Below is a small trained network, with its code and all its weights. Each question gives an input and a class and asks what happens when units are switched off, that is, made to give their printed mean instead of their output.

import numpy as np


def w(rows, s, z=0):
    codes = np.array(rows[::2]) - 128.0
    scale = np.full(codes.shape[1], s)
    scale[-1] = z or s
    return codes * scale


def f(y):
    return y / 2 * (1 + np.tanh(0.7978845608 * (y + 0.044715 * y**3)))


def log_softmax(a):
    a = a - a.max(-1, keepdims=True)
    return a - np.log(np.exp(a).sum(-1, keepdims=True))


def net(x, mask):
    res = np.array(x, float).reshape(1, 6) / 4 @ E
    y = f(res @ A[0][:, :-1].T + A[0][:, -1])
    res = res + np.where(mask, y, B[0][:, -1]) @ B[0][:, :-1]
    return log_softmax(res[-1] @ U[:, :-1].T + U[:, -1])


A, B = {}, {}
E = w([
[129,130,128,133,126,127,127,127,127,129,131],'x0',
[128,127,128,129,129,129,127,127,127,129,128],'x1',
[135,234,97,173,118,253,124,75,189,179,139],'x2',
[10,160,234,174,113,128,85,174,128,148,136],'x3',
[59,69,16,215,49,123,123,202,118,173,123],'x4',
[129,220,111,113,63,22,205,163,240,105,144],'x5',
],0.0048)
A[0] = w([
[131,70,146,105,122,43,128,132,113,128,117,98],'neuron 1',
[134,176,119,133,106,65,143,135,166,121,137,68],'neuron 2',
[142,229,85,154,119,208,127,105,160,157,127,108],'neuron 3',
[244,115,20,104,140,112,148,105,131,124,117,7],'neuron 4',
[99,106,67,146,114,131,111,168,135,136,123,114],'neuron 5',
[176,110,84,106,137,138,155,125,127,120,120,57],'neuron 6',
[128,214,93,113,101,35,156,143,180,113,126,18],'neuron 7',
[144,186,104,146,116,203,123,121,145,148,127,112],'neuron 8',
[194,173,218,74,158,128,127,120,151,113,134,121],'neuron 9',
[138,53,136,133,149,216,122,113,85,124,129,25],'neuron 10',
[71,101,17,189,95,118,129,174,135,140,143,130],'neuron 11',
[142,75,146,107,131,35,124,154,110,125,130,92],'neuron 12',
[128,131,129,130,127,121,144,133,135,125,125,56],'neuron 13',
[18,162,227,165,129,120,134,150,130,139,114,93],'neuron 14',
[168,161,192,90,150,133,125,113,127,113,139,115],'neuron 15',
],0.011,0.0012)
B[0] = w([
[98,71,142,135,156,75,162,151,136,65,131,209],'neuron 1',
[143,86,139,135,147,192,74,128,82,160,118,190],'neuron 2',
[88,28,152,125,164,41,173,172,117,35,142,240],'neuron 3',
[86,255,160,128,59,123,48,181,188,127,222,235],'neuron 4',
[140,166,120,104,123,128,170,59,122,132,99,181],'neuron 5',
[103,173,138,124,98,130,98,140,138,121,151,164],'neuron 6',
[180,53,159,171,176,228,52,145,63,208,117,241],'neuron 7',
[119,63,151,114,144,56,154,170,113,70,131,197],'neuron 8',
[125,171,52,117,115,123,208,44,137,161,48,242],'neuron 9',
[186,75,152,164,157,203,76,158,100,207,116,226],'neuron 10',
[141,191,85,88,131,128,207,16,142,150,44,254],'neuron 11',
[102,66,146,138,158,80,180,157,133,53,142,219],'neuron 12',
[116,125,133,130,137,143,122,123,115,126,137,124],'neuron 13',
[138,236,117,108,64,126,58,172,186,113,227,234],'neuron 14',
[112,155,76,125,92,127,179,61,121,152,73,201],'neuron 15',
],0.012,0.0057)
U = w([
[137,187,54,93,114,123,231,2,133,165,30,148],'0',
[91,23,159,135,179,32,183,185,116,8,154,183],'1',
[113,250,141,119,44,137,38,176,212,130,248,3],'2',
[206,48,156,183,186,246,55,144,36,235,112,179],'3',
],0.0063,0.00074)

Each question gives the input, the list of numbers given to net, and the class t.
The units are the neurons (one row each of A and B). Each row of codes is followed by its name. A weight is (code - 128) times the scale printed after its matrix; where a second scale follows, it is the last column's (A, B and U).
mask holds one flag per neuron, in row order. A switched-off neuron (its flag False) gives its mean, the last column of its row in B, instead of its output. The means were averaged over made-up inputs and are rounded, as every weight is.
A unit's drop is (log p(t) with every unit on - log p(t) with that unit switched off) / (log p(t) with every unit on - log p(t) with every unit switched off).
The circuit of an input: a set's keep is (log p(t) with only the set's units on - log p(t) with every unit switched off) / (log p(t) with every unit on - log p(t) with every unit switched off). Starting from the 12 units with the biggest drops (on a tie, the unit counted first), units are removed one at a time, each time the one whose removal leaves the highest keep (on an exact tie, the one counted first), for as long as the keep stays at least 0.8.
circuit, biggest first: the units of the circuit, biggest drop first
unit that matters most: the unit with the biggest drop
top k neurons: the k neurons with the biggest drops, biggest first
drop when u is switched off: that unit's drop, to one decimal
input [-8,-6,3,-2,1,-2], class 1: circuit, biggest first => [neuron 7; neuron 14; neuron 9]
input [0,-4,0,-4,-2,-4], class 2: circuit, biggest first => [neuron 4; neuron 11]
input [-8,-4,5,0,2,-5], class 1: top 4 neurons => [neuron 3; neuron 7; neuron 8; neuron 2]
input [-8,-2,8,2,-2,5], class 1: unit that matters most => neuron 3
input [-3,4,-4,2,-7,8], class 3: top 4 neurons => [neuron 7; neuron 2; neuron 11; neuron 5]
input [-2,2,-2,-4,-1,-3], class 2: circuit, biggest first => [neuron 4; neuron 3; neuron 11]
input [-6,-3,-7,8,2,6], class 2: top 2 neurons => [neuron 14; neuron 3]
input [1,0,-8,-4,-8,-2], class 0: top 2 neurons => [neuron 9; neuron 15]
input [1,-5,3,-3,-2,-1], class 1: top 3 neurons => [neuron 14; neuron 11; neuron 3]
input [4,-7,-8,-1,8,6], class 0: top 2 neurons => [neuron 11; neuron 5]
input [3,1,7,6,3,-3], class 1: top 3 neurons => [neuron 3; neuron 8; neuron 4]
input [-3,-1,-3,2,-2,5], class 3: top 2 neurons => [neuron 7; neuron 3]
input [-8,-7,-6,4,-7,4], class 0: top 3 neurons => [neuron 9; neuron 15; neuron 3]
input [-8,8,-5,0,-8,3], class 0: top neuron => [neuron 9]
input [5,-5,-2,7,4,8], class 3: top 3 neurons => [neuron 7; neuron 2; neuron 4]
input [-7,8,3,2,-7,8], class 3: top 2 neurons => [neuron 7; neuron 2]
input [4,7,-3,-4,3,6], class 3: top 2 neurons => [neuron 7; neuron 14]
input [-1,-4,-2,5,6,-1], class 0: drop when neuron 11 is switched off => 1.6
input [0,-2,2,-6,3,-6], class 2: drop when neuron 7 is switched off => 0.6
input [4,-7,2,-6,-5,1], class 2: drop when neuron 5 is switched off => 0.1
input [4,-8,7,5,-4,-2], class 1: circuit, biggest first => [neuron 3]
